Here is a tiny trained network, its code and every weight. The questions are about switching its units off for an input and a target symbol, where a switched-off unit gives its printed mean instead of its output.

import numpy as np


def w(rows, s, z=0):
    codes = np.array(rows[::2]) - 128.0
    scale = np.full(codes.shape[1], s)
    scale[-1] = z or s
    return codes * scale


def f(y):
    return np.maximum(y, 0)


def softmax(a):
    e = np.exp(a - a.max(-1, keepdims=True))
    return e / e.sum(-1, keepdims=True)


def log_softmax(a):
    a = a - a.max(-1, keepdims=True)
    return a - np.log(np.exp(a).sum(-1, keepdims=True))


def net(x, mask):
    ids = ['ΓΔΩαβεηθ'.index(c) for c in x.split()]
    T = len(ids)
    res = E[ids] + P[:T]
    u = 0
    for l in range(3):
        q, k, v = (res @ M[l].T for M in (Q, K, V))
        z = softmax(np.where(np.tri(T) > 0, q @ k.T / 4**0.5, -1e9)) @ v
        res = res + np.where(mask[u], z, O[l][:, -1]) @ O[l][:, :-1]
        u += 1
        y = f(res @ A[l][:, :-1].T + A[l][:, -1])
        res = res + np.where(mask[u : u + 8], y, B[l][:, -1]) @ B[l][:, :-1]
        u += 8
    return log_softmax(res[-1] @ U[:, :-1].T + U[:, -1])


Q, K, V, O, A, B = {}, {}, {}, {}, {}, {}
E = w([
[82,195,184,57,137,23,127],'Γ',
[44,59,183,76,140,46,210],'Δ',
[188,94,225,161,128,96,101],'Ω',
[111,50,201,177,240,202,56],'α',
[67,183,39,169,103,254,127],'β',
[129,47,139,188,33,150,227],'ε',
[202,230,129,116,26,58,196],'η',
[68,176,148,90,252,126,60],'θ',
],0.0057)
P = w([
[80,121,175,125,82,107,127],'0',
[131,74,46,40,71,180,55],'1',
[79,109,213,145,134,70,157],'2',
[131,43,33,33,67,192,52],'3',
[73,143,239,174,157,110,175],'4',
[140,23,29,21,70,192,54],'5',
[81,164,241,200,183,133,210],'6',
[144,30,17,26,73,200,55],'7',
[99,181,247,220,213,133,244],'8',
[151,24,20,16,64,201,54],'9',
[68,250,205,234,253,219,228],'10',
[151,24,14,11,66,201,54],'11',
],0.0047)
Q[0] = w([
[3,241,230,245,237,209,220],'L0H0',
[244,4,15,18,105,71,6],'L0H0',
[248,5,37,11,138,33,22],'L0H0',
[253,11,25,16,36,47,13],'L0H0',
],0.0054)
K[0] = w([
[110,187,237,254,190,77,251],'L0H0',
[175,48,12,12,19,155,12],'L0H0',
[140,45,20,3,23,122,16],'L0H0',
[142,56,19,3,44,165,5],'L0H0',
],0.0053)
V[0] = w([
[227,187,171,242,105,145,44],'L0H0',
[191,29,166,195,62,117,238],'L0H0',
[19,165,136,183,229,130,120],'L0H0',
[185,2,142,197,183,186,27],'L0H0',
],0.005)
O[0] = w([
[251,216,210,207,76,144,55,24],'L0H0',
[253,90,110,98,210,196,193,16],'L0H0',
[26,76,153,227,142,68,172,248],'L0H0',
[247,65,11,217,95,99,22,139],'L0H0',
],0.0048,0.0013)
A[0] = w([
[76,178,31,31,110,164,19,157],'L0N0',
[139,110,56,52,6,186,236,191],'L0N1',
[94,247,246,71,246,46,127,251],'L0N2',
[47,33,252,149,201,50,175,122],'L0N3',
[103,132,216,198,45,6,211,163],'L0N4',
[85,31,170,164,237,138,145,253],'L0N5',
[129,88,201,191,33,14,218,119],'L0N6',
[135,58,39,37,3,119,83,202],'L0N7',
],0.0053,0.0035)
B[0] = w([
[46,80,94,74,91,153,29,241],'L0N0',
[104,159,110,21,25,218,162,228],'L0N1',
[183,187,239,130,237,71,129,231],'L0N2',
[11,189,197,87,196,160,113,204],'L0N3',
[18,132,198,187,129,36,57,186],'L0N4',
[100,68,175,113,211,202,164,246],'L0N5',
[3,146,127,249,60,43,46,157],'L0N6',
[116,100,157,15,90,141,66,255],'L0N7',
],0.0051)
Q[1] = w([
[19,180,158,201,169,221,237],'L1H0',
[83,45,96,198,69,150,180],'L1H0',
[156,227,174,253,181,227,191],'L1H0',
[178,64,93,40,78,33,15],'L1H0',
],0.0049)
K[1] = w([
[175,207,136,242,147,162,176],'L1H0',
[201,219,121,66,176,95,71],'L1H0',
[42,215,177,236,142,148,241],'L1H0',
[120,44,108,3,117,110,52],'L1H0',
],0.005)
V[1] = w([
[87,228,179,156,155,19,54],'L1H0',
[214,253,140,210,134,120,167],'L1H0',
[160,201,139,54,186,175,110],'L1H0',
[144,129,141,59,59,86,30],'L1H0',
],0.0045)
O[1] = w([
[121,152,112,97,41,190,179,144],'L1H0',
[127,255,132,152,99,148,118,2],'L1H0',
[32,139,3,168,37,211,9,158],'L1H0',
[189,79,163,48,29,112,74,167],'L1H0',
],0.0046,0.0074)
A[1] = w([
[164,169,241,79,225,170,205,214],'L1N0',
[110,144,249,188,247,15,97,201],'L1N1',
[40,211,162,240,67,139,59,133],'L1N2',
[127,104,243,148,240,13,132,205],'L1N3',
[104,105,89,92,79,215,240,159],'L1N4',
[40,160,170,254,186,52,41,254],'L1N5',
[40,93,67,169,181,169,36,157],'L1N6',
[188,59,80,219,99,198,150,244],'L1N7',
],0.0052,0.0039)
B[1] = w([
[223,183,175,77,139,227,203,228],'L1N0',
[187,166,185,108,215,133,153,245],'L1N1',
[61,240,224,168,118,60,50,202],'L1N2',
[213,166,193,107,212,150,165,224],'L1N3',
[178,110,33,98,141,236,215,194],'L1N4',
[149,177,210,160,185,101,116,254],'L1N5',
[31,43,178,227,140,137,14,248],'L1N6',
[252,2,215,222,26,184,123,159],'L1N7',
],0.0049,0.0082)
Q[2] = w([
[159,95,138,69,124,77,74],'L2H0',
[184,88,124,42,120,93,85],'L2H0',
[230,131,154,74,148,180,164],'L2H0',
[167,100,45,2,55,34,84],'L2H0',
],0.0049)
K[2] = w([
[50,61,103,20,91,60,2],'L2H0',
[119,83,128,18,95,99,81],'L2H0',
[125,126,109,113,119,87,216],'L2H0',
[142,93,161,37,127,117,90],'L2H0',
],0.0037)
V[2] = w([
[174,194,182,56,225,167,107],'L2H0',
[255,177,193,90,219,103,114],'L2H0',
[164,114,202,50,168,96,191],'L2H0',
[105,51,56,215,206,140,164],'L2H0',
],0.0042)
O[2] = w([
[76,47,107,83,84,51,68,255],'L2H0',
[149,16,110,85,65,53,59,184],'L2H0',
[142,28,72,44,106,136,120,187],'L2H0',
[118,41,189,254,245,83,229,78],'L2H0',
],0.0045,0.0078)
A[2] = w([
[165,88,9,74,92,211,78,34],'L2N0',
[230,184,139,13,112,236,248,166],'L2N1',
[8,55,170,248,168,59,21,37],'L2N2',
[87,91,25,164,117,228,83,19],'L2N3',
[155,241,215,210,202,167,241,187],'L2N4',
[93,29,80,47,216,233,248,48],'L2N5',
[202,43,169,255,14,167,88,253],'L2N6',
[131,24,150,246,56,230,118,187],'L2N7',
],0.0047,0.0035)
B[2] = w([
[37,214,185,218,71,117,154,233],'L2N0',
[224,246,3,41,206,128,187,180],'L2N1',
[86,253,20,239,215,15,53,235],'L2N2',
[51,224,187,225,143,120,220,220],'L2N3',
[114,164,239,178,59,252,239,209],'L2N4',
[66,135,30,143,247,52,243,208],'L2N5',
[252,101,176,187,113,78,124,216],'L2N6',
[235,102,185,202,167,89,221,255],'L2N7',
],0.0053,0.0075)
U = w([
[9,19,158,13,28,204,26,148],'Γ',
[27,28,69,33,202,102,175,129],'Δ',
[242,2,174,85,54,187,58,252],'Ω',
[218,159,126,232,175,6,126,15],'α',
[14,235,228,239,69,243,177,38],'β',
[248,153,92,111,204,154,250,78],'ε',
[174,239,55,43,140,228,66,226],'η',
[13,243,31,162,162,13,23,141],'θ',
],0.0053,0.0044)

Each question gives the input, a string of symbols that net reads in full, and the target symbol t.
The units are the heads (4 rows each of Q, K, V and O) and the neurons (one row each of A and B). Each row of codes is followed by its name. A weight is (code - 128) times the scale printed after its matrix; where a second scale follows, it is the last column's (O, A, B and U).
mask holds one flag per unit, layer by layer, with each layer's heads first. A switched-off unit (its flag False) gives its mean, the last column of its rows in O or B, instead of its output. The means were averaged over made-up inputs and are rounded, as every weight is.
A unit's drop is (log p(t) with every unit on - log p(t) with that unit switched off) / (log p(t) with every unit on - log p(t) with every unit switched off).
The circuit of an input: a set's keep is (log p(t) with only the set's units on - log p(t) with every unit switched off) / (log p(t) with every unit on - log p(t) with every unit switched off). Starting from the 12 units with the biggest drops (on a tie, the unit counted first), units are removed one at a time, each time the one whose removal leaves the highest keep (on an exact tie, the one counted first), for as long as the keep stays at least 0.8.
circuit, biggest first: the units of the circuit, biggest drop first
most important unit: the unit with the biggest drop
top k neurons: the k neurons with the biggest drops, biggest first
k most important neurons of layer l: the k neurons of layer l with the biggest drops, biggest first
input Δ β Γ β Δ β β β β β β η, target η: most important unit : L2H0
input θ Δ Γ α η β Δ β θ θ Γ, target θ: circuit, biggest first : (L0H0; L0N4; L2N2; L0N6)
input θ β Ω, target θ: circuit, biggest first : (L0N6; L2N2; L0N4)
input β β ε θ η, target ε: circuit, biggest first : (L1N6; L2N1)
input ε β β θ ε β α, target ε: top 2 neurons : (L1N0; L0N6)
input θ Ω β θ Δ θ β η β Δ β β, target β: top 3 neurons : (L2N0; L2N3; L0N0)
input β β η θ β, target η: 2 most important neurons of layer 1 : (L1N6; L1N0)
input β α β β β β β β β Γ, target Γ: 2 most important neurons of layer 0 : (L0N7; L0N5)
input α Δ α β β α, target α: 2 most important neurons of layer 2 : (L2N2; L2N7)
input β α ε Ω β Γ β β Γ ε β, target Γ: 3 most important neurons of layer 0 : (L0N2; L0N6; L0N4)
input β θ Γ θ Ω, target Γ: top 3 neurons : (L1N0; L0N0; L1N6)
input ε β θ, target ε: 2 most important neurons of layer 0 : (L0N2; L0N6)
input β θ Ω β α, target Ω: top 3 neurons : (L0N0; L0N7; L1N0)
input β θ Γ, target β: top 2 neurons : (L2N4; L0N4)
input θ ε η, target θ: 4 most important neurons of layer 0 : (L0N6; L0N4; L0N5; L0N7)
input θ η β ε β ε η Δ, target Δ: most important unit : L2N5
input η ε Ω ε β Δ α Δ Δ β ε, target Δ: top 2 neurons : (L1N3; L1N1)
input α β ε, target α: top 2 neurons : (L0N6; L0N4)
input ε θ α, target ε: 4 most important neurons of layer 1 : (L1N0; L1N3; L1N2; L1N1)
input ε Γ Ω β θ, target Ω: most important unit : L2H0
input β β β β θ β α, target θ: top 3 neurons : (L2N2; L0N3; L0N2)
input β ε η β ε, target η: top 2 neurons : (L1N6; L2N1)
input θ β θ, target θ: 2 most important neurons of layer 1 : (L1N2; L1N5)
input β ε β β Γ β θ, target Γ: 3 most important neurons of layer 1 : (L1N0; L1N3; L1N1)
input β α α β β β ε ε Δ β α, target Δ: 2 most important neurons of layer 0 : (L0N5; L0N6)
input β θ θ Γ β α β β θ ε Ω, target θ: top 2 neurons : (L1N2; L2N2)
input Γ Ω β β α α β Γ ε β Δ, target ε: top 3 neurons : (L1N0; L1N3; L1N1)
input ε θ β β Γ Δ θ Ω, target Ω: top 2 neurons : (L0N3; L2N2)
